Below is a small trained network, with its code and all its weights. Each question gives an input and a class and asks what happens when units are switched off, that is, made to give their printed mean instead of their output.

import numpy as np


def w(rows, s, z=0):
    codes = np.array(rows[::2]) - 128.0
    scale = np.full(codes.shape[1], s)
    scale[-1] = z or s
    return codes * scale


def norm(h):
    return h / np.sqrt((h * h).mean(-1, keepdims=True) + 1e-5)


def f(y):
    return y / 2 * (1 + np.tanh(0.7978845608 * (y + 0.044715 * y**3)))


def log_softmax(a):
    a = a - a.max(-1, keepdims=True)
    return a - np.log(np.exp(a).sum(-1, keepdims=True))


def net(x, mask):
    res = np.array(x, float).reshape(1, 8) / 4 @ E
    u = 0
    for l in range(4):
        y = f(norm(res) @ A[l][:, :-1].T + A[l][:, -1])
        res = res + np.where(mask[u : u + 8], y, B[l][:, -1]) @ B[l][:, :-1]
        u += 8
    return log_softmax(norm(res)[-1] @ U[:, :-1].T + U[:, -1])


A, B = {}, {}
E = w([
[129,124,129],'x0',
[129,135,41],'x1',
[130,124,129],'x2',
[135,125,129],'x3',
[128,129,127],'x4',
[225,251,27],'x5',
[132,135,43],'x6',
[129,131,123],'x7',
],0.0022)
A[0] = w([
[136,28,180,5],'0.n0',
[51,1,50,93],'0.n1',
[133,252,209,211],'0.n2',
[102,154,152,199],'0.n3',
[139,115,149,78],'0.n4',
[225,166,55,90],'0.n5',
[230,232,10,145],'0.n6',
[91,151,203,63],'0.n7',
],0.0035,0.002)
B[0] = w([
[70,165,109,119],'0.n0',
[239,103,130,157],'0.n1',
[236,100,176,182],'0.n2',
[190,92,137,158],'0.n3',
[144,147,91,112],'0.n4',
[15,157,148,166],'0.n5',
[4,172,189,254],'0.n6',
[175,140,118,120],'0.n7',
],0.0032,0.0027)
A[1] = w([
[217,203,204,23],'1.n0',
[157,220,227,90],'1.n1',
[152,152,133,62],'1.n2',
[212,17,195,62],'1.n3',
[149,165,65,190],'1.n4',
[144,66,189,1],'1.n5',
[164,173,84,139],'1.n6',
[254,4,196,53],'1.n7',
],0.0031,0.0025)
B[1] = w([
[175,80,84,56],'1.n0',
[208,135,110,172],'1.n1',
[82,81,102,35],'1.n2',
[35,176,109,216],'1.n3',
[84,90,187,224],'1.n4',
[77,179,56,46],'1.n5',
[83,75,151,136],'1.n6',
[3,153,141,255],'1.n7',
],0.0032,0.00078)
A[2] = w([
[68,141,113,6],'2.n0',
[125,91,29,21],'2.n1',
[42,244,121,18],'2.n2',
[98,252,47,33],'2.n3',
[88,7,239,113],'2.n4',
[131,43,228,157],'2.n5',
[178,40,100,157],'2.n6',
[152,39,225,159],'2.n7',
],0.003,0.0023)
B[2] = w([
[70,21,166,74],'2.n0',
[133,70,169,50],'2.n1',
[76,49,226,139],'2.n2',
[5,68,220,125],'2.n3',
[71,202,44,251],'2.n4',
[109,213,64,236],'2.n5',
[131,158,172,116],'2.n6',
[99,223,68,223],'2.n7',
],0.0027,0.0014)
A[3] = w([
[68,201,81,98],'3.n0',
[93,42,2,206],'3.n1',
[133,111,125,3],'3.n2',
[147,174,86,73],'3.n3',
[95,221,57,106],'3.n4',
[121,128,133,28],'3.n5',
[61,168,58,80],'3.n6',
[138,100,125,212],'3.n7',
],0.0046,0.0035)
B[3] = w([
[129,67,161,247],'3.n0',
[252,155,103,229],'3.n1',
[12,150,151,50],'3.n2',
[42,98,179,112],'3.n3',
[58,33,189,250],'3.n4',
[6,117,175,68],'3.n5',
[60,13,96,204],'3.n6',
[227,163,127,176],'3.n7',
],0.0039,0.002)
U = w([
[3,249,246,91],'0',
[1,7,6,160],'1',
[239,205,33,2],'2',
],0.0045,0.00062)

Each question gives the input, the list of numbers given to net, and the class t.
The units are the neurons (one row each of A and B). Each row of codes is followed by its name. A weight is (code - 128) times the scale printed after its matrix; where a second scale follows, it is the last column's (A, B and U).
mask holds one flag per neuron, layer by layer. A switched-off neuron (its flag False) gives its mean, the last column of its row in B, instead of its output. The means were averaged over made-up inputs and are rounded, as every weight is.
A unit's drop is (log p(t) with every unit on - log p(t) with that unit switched off) / (log p(t) with every unit on - log p(t) with every unit switched off).
The circuit of an input: a set's keep is (log p(t) with only the set's units on - log p(t) with every unit switched off) / (log p(t) with every unit on - log p(t) with every unit switched off). Starting from the 12 units with the biggest drops (on a tie, the unit counted first), units are removed one at a time, each time the one whose removal leaves the highest keep (on an exact tie, the one counted first), for as long as the keep stays at least 0.8.
units of the circuit, in order: the units of the circuit, biggest drop first
top k neurons: the k neurons with the biggest drops, biggest first
top k neurons in layer l: the k neurons of layer l with the biggest drops, biggest first
drop when u is switched off: that unit's drop, to one decimal
input [-3,6,-8,-8,-7,0,-7,-7], class 1: top 3 neurons	(1.n7; 3.n4; 0.n6)
input [2,6,-8,5,3,-6,1,4], class 2: units of the circuit, in order	(3.n1; 0.n6)
input [-5,3,5,1,3,-2,5,-1], class 2: units of the circuit, in order	(3.n1)
input [-1,-5,5,5,-6,2,-5,-6], class 2: units of the circuit, in order	(0.n6; 3.n4)
input [-6,6,8,4,4,8,0,3], class 0: units of the circuit, in order	(0.n6; 0.n5; 2.n3)
input [3,7,-3,-6,-3,7,8,-2], class 1: top 3 neurons	(0.n6; 3.n4; 2.n3)
input [-2,-6,7,6,-7,6,7,4], class 0: top 3 neurons in layer 0	(0.n6; 0.n5; 0.n1)
input [6,-3,-5,2,-6,7,7,8], class 0: top 2 neurons	(0.n6; 2.n4)
input [-3,-3,1,3,6,1,-8,8], class 2: top 2 neurons in layer 1	(1.n1; 1.n0)
input [3,4,2,4,-4,3,6,7], class 1: top 2 neurons	(0.n6; 0.n5)
input [6,3,4,5,1,-2,1,1], class 2: top 3 neurons	(3.n1; 0.n6; 0.n2)
input [-2,8,-8,-3,-3,7,5,4], class 1: drop when 0.n6 is switched off	0.6
input [6,7,5,2,2,4,-6,4], class 0: drop when 0.n6 is switched off	0.4
input [1,4,1,4,-1,-6,5,7], class 2: drop when 0.n0 is switched off	0.0
